Here is a tiny trained network, its code and every weight. The questions are about switching its units off for an input and a class, where a switched-off unit gives its printed mean instead of its output.

import numpy as np


def w(rows, s, z=0):
    codes = np.array(rows[::2]) - 128.0
    scale = np.full(codes.shape[1], s)
    scale[-1] = z or s
    return codes * scale


def norm(h):
    return h / np.sqrt((h * h).mean(-1, keepdims=True) + 1e-5)


def f(y):
    return np.maximum(y, 0)


def log_softmax(a):
    a = a - a.max(-1, keepdims=True)
    return a - np.log(np.exp(a).sum(-1, keepdims=True))


def net(x, mask):
    res = np.array(x, float).reshape(1, 2) / 4 @ E
    u = 0
    for l in range(3):
        y = f(norm(res) @ A[l][:, :-1].T + A[l][:, -1])
        res = res + np.where(mask[u : u + 6], y, B[l][:, -1]) @ B[l][:, :-1]
        u += 6
    return log_softmax(norm(res)[-1] @ U[:, :-1].T + U[:, -1])


A, B = {}, {}
E = w([
[132,249,127,175,145,133,127,109,157,152,83],'x0',
[138,113,137,58,195,123,129,203,189,157,123],'x1',
],0.017)
A[0] = w([
[144,139,131,144,147,148,130,143,176,138,131,174],'0.n1',
[129,134,120,64,196,128,129,181,192,145,123,126],'0.n2',
[120,127,135,113,137,122,115,130,187,138,119,94],'0.n3',
[124,160,129,101,144,134,114,142,175,146,133,3],'0.n4',
[124,255,133,141,140,131,126,131,177,137,99,113],'0.n5',
[120,156,142,103,155,115,144,142,170,129,108,8],'0.n6',
],0.029,0.0047)
B[0] = w([
[164,78,149,139,143,190,88,109,57,124,115,167],'0.n1',
[143,140,128,130,105,135,75,141,254,145,143,238],'0.n2',
[126,140,145,146,123,185,137,113,93,110,125,164],'0.n3',
[135,122,195,184,153,141,190,113,103,107,102,170],'0.n4',
[175,190,84,123,163,107,135,180,99,164,137,251],'0.n5',
[137,121,196,169,165,135,168,112,106,91,78,172],'0.n6',
],0.03,0.032)
A[1] = w([
[77,202,25,82,92,44,156,153,98,145,156,106],'1.n1',
[152,136,119,95,145,126,117,172,163,141,142,102],'1.n2',
[119,107,93,109,125,117,128,133,115,136,127,98],'1.n3',
[106,105,69,80,148,109,129,125,3,140,123,77],'1.n4',
[93,240,88,115,152,113,124,119,123,160,72,253],'1.n5',
[155,148,130,113,202,119,184,165,77,127,90,75],'1.n6',
],0.04,0.0024)
B[1] = w([
[169,128,58,134,133,28,154,67,127,131,82,226],'1.n1',
[129,117,87,85,134,201,120,139,58,151,151,210],'1.n2',
[116,147,162,159,118,151,105,124,140,118,121,151],'1.n3',
[87,87,120,75,120,22,251,109,45,117,110,252],'1.n4',
[161,155,84,147,145,143,51,137,159,145,136,248],'1.n5',
[77,87,174,130,76,133,132,93,184,99,128,254],'1.n6',
],0.031,0.029)
A[2] = w([
[74,3,109,64,68,190,75,97,184,109,187,3],'2.n1',
[46,24,197,130,90,111,129,75,196,61,143,162],'2.n2',
[105,93,173,105,139,83,168,116,166,113,110,204],'2.n3',
[59,42,255,63,117,130,225,154,115,112,149,38],'2.n4',
[105,125,166,153,114,125,108,119,160,111,103,172],'2.n5',
[96,84,155,129,60,201,117,58,141,111,109,94],'2.n6',
],0.036,0.003)
B[2] = w([
[91,126,157,125,4,109,55,48,252,140,140,202],'2.n1',
[48,88,84,51,53,103,115,111,119,115,165,187],'2.n2',
[151,151,79,132,116,160,117,169,58,130,136,198],'2.n3',
[71,83,229,148,207,203,145,186,105,72,148,255],'2.n4',
[100,138,88,150,123,105,109,84,33,133,143,159],'2.n5',
[74,102,109,47,124,41,166,143,111,146,151,168],'2.n6',
],0.024,0.03)
U = w([
[50,62,129,78,131,116,162,138,89,98,137,249],'0',
[166,147,11,124,154,22,158,94,97,145,78,103],'1',
[71,80,146,75,62,158,67,99,228,145,155,42],'2',
[224,184,131,176,188,217,79,166,185,171,102,155],'3',
],0.013,0.0021)

Each question gives the input, the list of numbers given to net, and the class t.
The units are the neurons (one row each of A and B). Each row of codes is followed by its name. A weight is (code - 128) times the scale printed after its matrix; where a second scale follows, it is the last column's (A, B and U).
mask holds one flag per neuron, layer by layer. A switched-off neuron (its flag False) gives its mean, the last column of its row in B, instead of its output. The means were averaged over made-up inputs and are rounded, as every weight is.
A unit's drop is (log p(t) with every unit on - log p(t) with that unit switched off) / (log p(t) with every unit on - log p(t) with every unit switched off).
The circuit of an input: a set's keep is (log p(t) with only the set's units on - log p(t) with every unit switched off) / (log p(t) with every unit on - log p(t) with every unit switched off). Starting from the 12 units with the biggest drops (on a tie, the unit counted first), units are removed one at a time, each time the one whose removal leaves the highest keep (on an exact tie, the one counted first), for as long as the keep stays at least 0.8.
circuit, biggest first: the units of the circuit, biggest drop first
unit that matters most: the unit with the biggest drop
k most important neurons: the k neurons with the biggest drops, biggest first
k most important neurons of layer l: the k neurons of layer l with the biggest drops, biggest first
drop of u: that unit's drop, to one decimal
input [-3,6], class 2: circuit, biggest first	0.n2
input [1,7], class 3: circuit, biggest first	0.n2; 1.n6
input [3,0], class 1: 3 most important neurons	0.n5; 0.n2; 1.n5
input [1,0], class 1: 4 most important neurons	0.n5; 0.n2; 1.n5; 2.n4
input [2,-8], class 1: 2 most important neurons of layer 0	0.n1; 0.n6
input [-5,1], class 2: 2 most important neurons	0.n5; 1.n4
input [2,-6], class 1: 2 most important neurons	0.n2; 0.n6
input [3,-1], class 1: 2 most important neurons	0.n5; 0.n2
input [1,-2], class 1: 2 most important neurons	0.n2; 1.n1
input [-7,2], class 2: drop of 2.n2	0.0
input [1,8], class 3: drop of 1.n4	0.2
input [7,8], class 3: drop of 0.n2	0.3
input [-3,1], class 2: drop of 0.n5	1.8
input [-4,3], class 2: unit that matters most	0.n5
